Here is a tiny trained network, its code and every weight. The questions are about switching its units off for an input and a target symbol, where a switched-off unit gives its printed mean instead of its output.

import numpy as np


def w(rows, s, z=0):
    codes = np.array(rows[::2]) - 128.0
    scale = np.full(codes.shape[1], s)
    scale[-1] = z or s
    return codes * scale


def f(y):
    return y / 2 * (1 + np.tanh(0.7978845608 * (y + 0.044715 * y**3)))


def softmax(a):
    e = np.exp(a - a.max(-1, keepdims=True))
    return e / e.sum(-1, keepdims=True)


def log_softmax(a):
    a = a - a.max(-1, keepdims=True)
    return a - np.log(np.exp(a).sum(-1, keepdims=True))


def net(x, mask):
    ids = ['ΓΔΦΨΩαεζηξπτ'.index(c) for c in x.split()]
    T = len(ids)
    res = E[ids] + P[:T]
    u = 0
    for l in range(2):
        q, k, v = (res @ M[l].T for M in (Q, K, V))
        z = softmax(np.where(np.tri(T) > 0, q @ k.T / 4**0.5, -1e9)) @ v
        res = res + np.where(mask[u], z, O[l][:, -1]) @ O[l][:, :-1]
        u += 1
        y = f(res @ A[l][:, :-1].T + A[l][:, -1])
        res = res + np.where(mask[u : u + 12], y, B[l][:, -1]) @ B[l][:, :-1]
        u += 12
    return log_softmax(res[-1] @ U[:, :-1].T + U[:, -1])


Q, K, V, O, A, B = {}, {}, {}, {}, {}, {}
E = w([
[143,85,97],'Γ',
[135,88,63],'Δ',
[133,158,226],'Φ',
[128,146,171],'Ψ',
[200,109,246],'Ω',
[125,116,114],'α',
[141,106,138],'ε',
[173,65,161],'ζ',
[153,100,154],'η',
[164,104,185],'ξ',
[111,129,102],'π',
[124,159,212],'τ',
],0.013)
P = w([
[169,160,116],'0',
[25,70,189],'1',
[186,134,132],'2',
[97,73,160],'3',
[193,127,147],'4',
[11,81,157],'5',
[190,156,154],'6',
[12,86,157],'7',
[174,164,117],'8',
[8,84,134],'9',
[184,158,138],'10',
[29,83,172],'11',
],0.016)
Q[0] = w([
[215,40,89],'0.h0',
[127,96,180],'0.h0',
[255,97,62],'0.h0',
[182,233,114],'0.h0',
],0.0061)
K[0] = w([
[80,55,66],'0.h0',
[119,88,46],'0.h0',
[12,148,240],'0.h0',
[143,2,61],'0.h0',
],0.0062)
V[0] = w([
[126,193,76],'0.h0',
[107,153,31],'0.h0',
[131,6,134],'0.h0',
[118,109,159],'0.h0',
],0.016)
O[0] = w([
[193,57,130,42],'0.h0',
[121,55,84,2],'0.h0',
[76,182,9,188],'0.h0',
[108,165,139,166],'0.h0',
],0.013,0.0085)
A[0] = w([
[141,123,91,116],'0.n0',
[132,154,119,87],'0.n1',
[239,164,81,199],'0.n2',
[122,100,163,136],'0.n3',
[89,16,141,81],'0.n4',
[195,141,174,4],'0.n5',
[124,134,169,241],'0.n6',
[148,158,171,175],'0.n7',
[250,91,72,174],'0.n8',
[35,146,121,119],'0.n9',
[184,94,74,107],'0.n10',
[158,77,103,99],'0.n11',
],0.012)
B[0] = w([
[184,200,185,123],'0.n0',
[145,113,141,139],'0.n1',
[70,191,163,185],'0.n2',
[148,102,128,144],'0.n3',
[219,155,118,139],'0.n4',
[151,149,83,129],'0.n5',
[130,106,8,249],'0.n6',
[116,98,86,207],'0.n7',
[86,82,161,136],'0.n8',
[166,51,131,241],'0.n9',
[144,157,216,127],'0.n10',
[169,126,200,127],'0.n11',
],0.011,0.014)
Q[1] = w([
[116,197,105],'1.h0',
[16,90,254],'1.h0',
[255,14,109],'1.h0',
[171,30,108],'1.h0',
],0.0076)
K[1] = w([
[255,43,146],'1.h0',
[35,78,68],'1.h0',
[75,68,108],'1.h0',
[117,149,129],'1.h0',
],0.0095)
V[1] = w([
[163,82,53],'1.h0',
[175,95,108],'1.h0',
[145,185,136],'1.h0',
[246,233,159],'1.h0',
],0.011)
O[1] = w([
[127,143,213,254],'1.h0',
[186,36,170,146],'1.h0',
[79,143,110,128],'1.h0',
[5,35,111,76],'1.h0',
],0.012,0.0085)
A[1] = w([
[199,14,126,131],'1.n0',
[61,217,209,152],'1.n1',
[197,118,179,247],'1.n2',
[88,6,129,36],'1.n3',
[113,26,254,203],'1.n4',
[29,176,116,71],'1.n5',
[100,142,56,84],'1.n6',
[43,166,168,2],'1.n7',
[57,40,210,26],'1.n8',
[16,143,30,134],'1.n9',
[110,147,78,63],'1.n10',
[129,198,120,71],'1.n11',
],0.0092,0.0094)
B[1] = w([
[94,125,89,160],'1.n0',
[121,107,34,185],'1.n1',
[87,159,177,194],'1.n2',
[186,201,137,140],'1.n3',
[61,103,95,172],'1.n4',
[168,114,140,178],'1.n5',
[166,91,178,171],'1.n6',
[124,54,119,140],'1.n7',
[251,119,181,138],'1.n8',
[163,140,161,251],'1.n9',
[157,103,159,147],'1.n10',
[185,90,75,151],'1.n11',
],0.012,0.017)
U = w([
[127,207,125,136],'Γ',
[202,114,249,90],'Δ',
[89,44,68,184],'Φ',
[137,203,255,144],'Ψ',
[179,9,142,40],'Ω',
[29,188,176,167],'α',
[176,205,186,95],'ε',
[222,89,136,2],'ζ',
[117,156,66,174],'η',
[191,138,135,137],'ξ',
[96,72,212,215],'π',
[20,146,81,99],'τ',
],0.012,0.0066)

Each question gives the input, a string of symbols that net reads in full, and the target symbol t.
The units are the heads (4 rows each of Q, K, V and O) and the neurons (one row each of A and B). Each row of codes is followed by its name. A weight is (code - 128) times the scale printed after its matrix; where a second scale follows, it is the last column's (O, A, B and U).
mask holds one flag per unit, layer by layer, with each layer's heads first. A switched-off unit (its flag False) gives its mean, the last column of its rows in O or B, instead of its output. The means were averaged over made-up inputs and are rounded, as every weight is.
A unit's drop is (log p(t) with every unit on - log p(t) with that unit switched off) / (log p(t) with every unit on - log p(t) with every unit switched off).
unit that matters most: the unit with the biggest drop
top k neurons: the k neurons with the biggest drops, biggest first
k most important neurons of layer l: the k neurons of layer l with the biggest drops, biggest first
input α τ τ Ψ ξ τ ε Ω τ α ε, target α: top 4 neurons	[0.n4, 0.n2, 0.n8, 1.n4]
input τ η ζ α Δ, target τ: top 3 neurons	[0.n7, 0.n6, 0.n5]
input π Ψ Γ α α ξ Φ π Ω Ψ Δ, target π: top 4 neurons	[0.n4, 0.n8, 1.n4, 1.n8]
input ε π Γ η π η Φ Ω Ω Φ ζ, target ε: 4 most important neurons of layer 0	[0.n4, 0.n8, 0.n2, 0.n3]
input Φ τ Ω η Ω ζ, target Δ: top 2 neurons	[0.n9, 0.n2]
input Δ Γ Δ, target Δ: top 3 neurons	[0.n10, 0.n11, 1.n9]
input Ψ α α Ψ Ψ α π ζ Ω, target Ψ: top 4 neurons	[0.n4, 1.n2, 0.n6, 0.n3]
input Δ ε ξ Γ π α Δ α τ, target Δ: 2 most important neurons of layer 1	[1.n9, 1.n6]
input Ω α α, target Ω: most important neuron of layer 1	[1.n7]
input Ω ε Ω, target Ω: top 3 neurons	[0.n7, 1.n9, 1.n7]
input τ ξ ε α, target τ: top 4 neurons	[0.n7, 1.n9, 0.n6, 0.n5]
input τ α Φ Γ Ω, target τ: top 4 neurons	[0.n7, 0.n6, 0.n5, 0.n9]
input Ψ π α π Ψ π Φ π π τ τ, target Ψ: top 3 neurons	[0.n4, 1.n2, 0.n6]
input ε ζ τ Γ Ψ, target ε: 2 most important neurons of layer 0	[0.n4, 0.n8]
input Φ α α Ω ξ α Φ π ξ ξ Ω, target Φ: 4 most important neurons of layer 0	[0.n7, 0.n6, 0.n5, 0.n9]
input Φ τ Ω τ η τ, target Δ: top 3 neurons	[0.n9, 0.n2, 1.n1]
input Δ Ψ Ω π, target ζ: unit that matters most	0.n8
input π Ψ τ, target π: 4 most important neurons of layer 0	[0.n4, 0.n8, 0.n2, 0.n9]
input τ ξ Φ π π α ζ τ Ψ Φ π, target τ: 4 most important neurons of layer 0	[0.n7, 0.n6, 0.n5, 0.n9]
input π Γ η Ψ π π Γ Γ ε, target π: 3 most important neurons of layer 0	[0.n4, 0.n8, 0.n2]
input τ Ω ξ Ψ, target τ: unit that matters most	0.n7
input Φ η τ η ε, target Φ: 3 most important neurons of layer 0	[0.n6, 0.n7, 0.n5]
